Here is a tiny trained network, its code and every weight. The questions are about switching its units off for an input and a class, where a switched-off unit gives its printed mean instead of its output.

import numpy as np


def w(rows, s, z=0):
    codes = np.array(rows[::2]) - 128.0
    scale = np.full(codes.shape[1], s)
    scale[-1] = z or s
    return codes * scale


def f(y):
    return y / 2 * (1 + np.tanh(0.7978845608 * (y + 0.044715 * y**3)))


def log_softmax(a):
    a = a - a.max(-1, keepdims=True)
    return a - np.log(np.exp(a).sum(-1, keepdims=True))


def net(x, mask):
    res = np.array(x, float).reshape(1, 4) / 4 @ E
    y = f(res @ A[0][:, :-1].T + A[0][:, -1])
    res = res + np.where(mask, y, B[0][:, -1]) @ B[0][:, :-1]
    return log_softmax(res[-1] @ U[:, :-1].T + U[:, -1])


A, B = {}, {}
E = w([
[157,23,114,53,77,23,39,151,116],'x0',
[201,93,163,33,97,199,212,45,140],'x1',
[38,87,48,125,120,132,125,7,188],'x2',
[107,82,151,183,45,233,29,96,1],'x3',
],0.0063)
A[0] = w([
[95,196,123,191,163,202,156,122,134,74],'N0',
[154,167,127,77,173,41,225,206,177,113],'N1',
[164,47,87,61,117,24,106,145,150,149],'N2',
[95,99,168,154,89,155,81,93,75,38],'N3',
[34,112,58,126,101,135,113,45,145,115],'N4',
[213,188,226,129,102,123,98,199,47,150],'N5',
[162,62,118,89,53,65,86,149,120,48],'N6',
[109,74,130,190,70,247,90,133,42,2],'N7',
[92,157,105,199,147,78,82,151,124,62],'N8',
[57,102,85,140,145,120,131,44,165,73],'N9',
[81,121,89,153,94,107,119,53,158,39],'N10',
[142,34,108,78,30,82,22,142,91,136],'N11',
[122,145,71,109,174,49,175,97,227,102],'N12',
[142,140,126,105,203,103,158,152,209,23],'N13',
[190,154,202,103,160,145,114,192,88,50],'N14',
[102,204,147,199,163,206,168,89,151,201],'N15',
[78,158,97,202,132,106,39,170,124,92],'N16',
[44,101,53,135,142,143,119,43,168,139],'N17',
[46,92,38,133,90,151,100,82,170,86],'N18',
[222,109,136,19,122,161,215,41,135,61],'N19',
[68,160,98,169,139,89,88,179,101,54],'N20',
[135,113,111,54,107,55,78,138,130,71],'N21',
[94,201,169,202,133,194,176,108,149,36],'N22',
[100,93,128,209,26,235,37,113,2,195],'N23',
[67,158,64,181,149,78,78,180,112,237],'N24',
[200,150,211,157,103,117,119,201,94,47],'N25',
[145,56,112,100,102,63,99,149,132,52],'N26',
[109,147,69,126,151,128,86,155,123,33],'N27',
[52,78,105,135,144,128,112,63,161,47],'N28',
[226,72,180,42,25,225,163,39,94,96],'N29',
[128,212,119,196,172,182,188,124,152,95],'N30',
[183,167,165,126,152,115,158,245,57,56],'N31',
[125,171,127,69,175,56,172,181,176,42],'N32',
[83,132,133,192,150,96,64,165,157,59],'N33',
[141,123,147,155,58,185,92,118,45,43],'N34',
],0.0085,0.007)
B[0] = w([
[79,168,148,137,74,151,174,202,74,159],'N0',
[126,122,77,187,130,143,89,87,203,198],'N1',
[81,198,166,195,83,119,173,172,90,190],'N2',
[117,125,52,97,99,237,142,114,183,149],'N3',
[190,91,171,137,129,172,73,145,120,176],'N4',
[182,81,177,138,119,147,67,133,110,201],'N5',
[66,176,130,116,89,194,189,196,78,154],'N6',
[82,136,40,145,114,205,126,88,222,176],'N7',
[123,77,58,56,199,153,191,170,90,148],'N8',
[188,84,168,120,108,187,90,153,111,158],'N9',
[184,72,126,71,88,223,113,173,117,140],'N10',
[95,178,145,186,77,117,153,166,94,205],'N11',
[139,112,69,182,117,160,97,102,182,188],'N12',
[94,125,24,90,107,249,175,112,192,150],'N13',
[185,66,150,78,99,214,96,127,106,153],'N14',
[106,163,168,159,96,79,156,171,87,204],'N15',
[126,79,75,64,191,93,181,146,107,168],'N16',
[175,89,148,171,120,151,91,131,100,184],'N17',
[194,71,178,122,103,176,90,141,97,165],'N18',
[119,76,73,77,212,61,176,160,92,202],'N19',
[112,71,62,38,184,184,193,165,92,148],'N20',
[79,180,142,133,75,170,183,187,96,149],'N21',
[72,176,141,101,54,190,207,210,62,156],'N22',
[97,156,74,185,127,107,93,103,193,253],'N23',
[122,104,106,134,194,51,140,136,112,202],'N24',
[192,64,145,99,82,208,90,145,98,158],'N25',
[84,165,142,114,84,195,185,194,94,146],'N26',
[119,106,80,33,124,219,191,197,121,124],'N27',
[187,66,147,106,89,208,111,148,100,146],'N28',
[119,87,76,74,208,49,186,161,107,219],'N29',
[79,174,149,157,73,137,165,189,83,173],'N30',
[198,67,173,108,110,196,82,140,100,168],'N31',
[113,127,60,133,107,208,104,63,205,160],'N32',
[119,78,52,55,185,168,196,201,101,146],'N33',
[104,117,59,129,124,195,123,104,209,163],'N34',
],0.013)
U = w([
[99,152,72,162,108,162,104,88,235,86],'0',
[72,213,175,145,58,137,176,154,66,52],'1',
[129,78,85,52,230,83,178,138,98,59],'2',
[221,79,190,115,89,172,56,122,104,84],'3',
[130,176,195,220,174,5,74,80,136,245],'4',
],0.017,0.013)

Each question gives the input, the list of numbers given to net, and the class t.
The units are the neurons (one row each of A and B). Each row of codes is followed by its name. A weight is (code - 128) times the scale printed after its matrix; where a second scale follows, it is the last column's (A, B and U).
mask holds one flag per neuron, in row order. A switched-off neuron (its flag False) gives its mean, the last column of its row in B, instead of its output. The means were averaged over made-up inputs and are rounded, as every weight is.
A unit's drop is (log p(t) with every unit on - log p(t) with that unit switched off) / (log p(t) with every unit on - log p(t) with every unit switched off).
The circuit of an input: a set's keep is (log p(t) with only the set's units on - log p(t) with every unit switched off) / (log p(t) with every unit on - log p(t) with every unit switched off). Starting from the 12 units with the biggest drops (on a tie, the unit counted first), units are removed one at a time, each time the one whose removal leaves the highest keep (on an exact tie, the one counted first), for as long as the keep stays at least 0.8.
circuit, biggest first: the units of the circuit, biggest drop first
most important unit: the unit with the biggest drop
top k neurons: the k neurons with the biggest drops, biggest first
drop when u is switched off: that unit's drop, to one decimal
input [-1,6,0,7], class 0: circuit, biggest first	(N23)
input [-7,-1,-1,-6], class 1: top 4 neurons	(N30 N15 N22 N0)
input [3,4,-1,3], class 2: top 2 neurons	(N29 N15)
input [2,-3,4,1], class 3: top 3 neurons	(N29 N19 N18)
input [2,-8,-4,8], class 0: top 3 neurons	(N23 N7 N29)
input [5,2,1,5], class 0: top 2 neurons	(N23 N15)
input [7,-6,-7,-1], class 1: top 4 neurons	(N2 N11 N6 N21)
input [7,1,-6,6], class 1: top 2 neurons	(N11 N6)
input [-4,-6,6,-5], class 2: top 3 neurons	(N24 N8 N5)
input [7,-8,-7,7], class 2: top 2 neurons	(N16 N20)
input [-4,6,-1,5], class 2: top 3 neurons	(N29 N19 N1)
input [-5,-2,-6,2], class 3: top 2 neurons	(N5 N31)
input [-1,-6,-4,-6], class 0: top 3 neurons	(N1 N32 N29)
input [4,-3,1,3], class 1: circuit, biggest first	(N11)
input [-6,-7,-4,3], class 2: top 2 neurons	(N16 N24)
input [6,6,2,-1], class 1: top 2 neurons	(N2 N11)
input [-4,-6,-6,7], class 0: drop when N7 is switched off	0.5
input [0,1,-6,-5], class 3: drop when N5 is switched off	0.1
input [-1,-6,7,-2], class 3: drop when N4 is switched off	0.2
input [-6,-8,-3,2], class 2: drop when N16 is switched off	0.2
input [3,-8,8,4], class 2: most important unit	N16
